Below is a small trained network, with its code and all its weights. Each question gives an input and a class and asks what happens when units are switched off, that is, made to give their printed mean instead of their output.

import numpy as np


def w(rows, s, z=0):
    codes = np.array(rows[::2]) - 128.0
    scale = np.full(codes.shape[1], s)
    scale[-1] = z or s
    return codes * scale


def f(y):
    return y / 2 * (1 + np.tanh(0.7978845608 * (y + 0.044715 * y**3)))


def log_softmax(a):
    a = a - a.max(-1, keepdims=True)
    return a - np.log(np.exp(a).sum(-1, keepdims=True))


def net(x, mask):
    res = np.array(x, float).reshape(1, 8) / 4 @ E
    y = f(res @ A[0][:, :-1].T + A[0][:, -1])
    res = res + np.where(mask, y, B[0][:, -1]) @ B[0][:, :-1]
    return log_softmax(res[-1] @ U[:, :-1].T + U[:, -1])


A, B = {}, {}
E = w([
[223,129,234,194,120,46,163,167,174,144,163],'x0',
[91,108,138,186,143,109,196,93,73,99,130],'x1',
[163,147,60,156,206,108,144,83,156,138,196],'x2',
[66,107,107,113,155,78,73,163,114,196,109],'x3',
[119,67,165,110,144,206,55,94,162,28,126],'x4',
[107,178,164,146,2,202,132,108,159,172,129],'x5',
[123,130,130,68,59,150,129,113,193,153,145],'x6',
[98,147,106,120,124,129,130,186,151,122,121],'x7',
],0.0097)
A[0] = w([
[104,174,110,109,148,136,112,173,124,141,78,103],'N1',
[88,123,111,195,167,111,165,100,32,106,105,134],'N2',
[139,163,164,112,3,192,135,122,153,141,114,226],'N3',
[162,134,101,106,173,59,160,141,139,149,130,228],'N4',
[160,138,143,141,169,126,128,126,151,112,147,105],'N5',
[36,100,85,27,120,161,66,103,105,125,83,252],'N6',
[167,95,156,112,154,163,116,114,145,54,118,46],'N7',
[120,106,184,132,86,87,152,153,104,146,103,208],'N8',
[167,103,205,142,79,96,102,128,159,129,105,228],'N9',
[139,124,114,118,159,75,128,100,119,146,142,99],'N10',
[143,130,149,121,158,159,135,110,129,71,112,161],'N11',
],0.013,0.002)
B[0] = w([
[133,110,121,101,165,84,78,65,98,110,115,165],'N1',
[100,242,201,172,137,126,215,224,134,86,91,199],'N2',
[66,192,156,115,92,171,246,120,249,196,138,225],'N3',
[172,188,218,131,44,37,219,105,175,108,175,192],'N4',
[160,114,153,93,117,141,96,121,66,105,181,156],'N5',
[2,147,37,111,214,243,83,152,129,109,47,251],'N6',
[100,120,102,216,112,63,86,191,71,23,128,180],'N7',
[103,226,213,126,253,54,158,187,66,126,80,174],'N8',
[106,133,141,146,156,70,153,92,28,137,89,184],'N9',
[128,109,172,104,98,137,214,84,173,111,184,162],'N10',
[87,125,101,169,122,73,95,226,147,82,114,165],'N11',
],0.0078,0.02)
U = w([
[76,135,104,97,121,253,178,105,213,194,115,71],'0',
[114,185,185,155,117,48,234,149,124,143,128,254],'1',
[156,13,87,146,111,88,31,138,99,60,177,67],'2',
[249,86,188,124,73,37,166,21,124,216,208,56],'3',
[82,101,102,136,181,127,19,126,2,124,67,82],'4',
],0.0076,0.0034)

Each question gives the input, the list of numbers given to net, and the class t.
The units are the neurons (one row each of A and B). Each row of codes is followed by its name. A weight is (code - 128) times the scale printed after its matrix; where a second scale follows, it is the last column's (A, B and U).
mask holds one flag per neuron, in row order. A switched-off neuron (its flag False) gives its mean, the last column of its row in B, instead of its output. The means were averaged over made-up inputs and are rounded, as every weight is.
A unit's drop is (log p(t) with every unit on - log p(t) with that unit switched off) / (log p(t) with every unit on - log p(t) with every unit switched off).
The circuit of an input: a set's keep is (log p(t) with only the set's units on - log p(t) with every unit switched off) / (log p(t) with every unit on - log p(t) with every unit switched off). Starting from all 11 units, units are removed one at a time, each time the one whose removal leaves the highest keep (on an exact tie, the one counted first), for as long as the keep stays at least 0.8.
circuit, biggest first: the units of the circuit, biggest drop first
k most important neurons: the k neurons with the biggest drops, biggest first
drop when u is switched off: that unit's drop, to one decimal
input [1,-7,-6,-1,1,7,-2,6], class 0: circuit, biggest first => [N3]
input [0,3,-7,0,6,5,1,-1], class 0: 3 most important neurons => [N3 N6 N4]
input [0,0,-1,-8,-4,4,5,-6], class 0: 4 most important neurons => [N3 N4 N2 N7]
input [1,-4,-2,-2,6,-2,-8,-4], class 2: 2 most important neurons => [N6 N8]
input [-2,2,5,-8,0,-4,7,0], class 2: 2 most important neurons => [N3 N2]
input [-7,3,-3,7,-6,5,-3,-8], class 4: 2 most important neurons => [N3 N6]
input [1,-8,8,3,5,-2,-4,-4], class 2: 2 most important neurons => [N3 N7]
input [2,-7,2,-7,-8,-1,3,-3], class 3: 2 most important neurons => [N6 N2]
input [3,-2,3,7,6,4,-6,6], class 4: 2 most important neurons => [N3 N4]
input [-5,-4,-6,-6,6,-6,8,-3], class 4: 2 most important neurons => [N7 N11]
input [-3,-8,8,-7,8,-1,-8,-7], class 2: drop when N11 is switched off => 0.0
input [6,-2,-4,-2,6,-6,-4,-3], class 2: drop when N3 is switched off => 0.1
input [-2,2,-3,6,-7,-1,8,3], class 0: drop when N9 is switched off => 0.2
input [-5,1,5,8,-2,8,-6,0], class 4: circuit, biggest first => [N3]
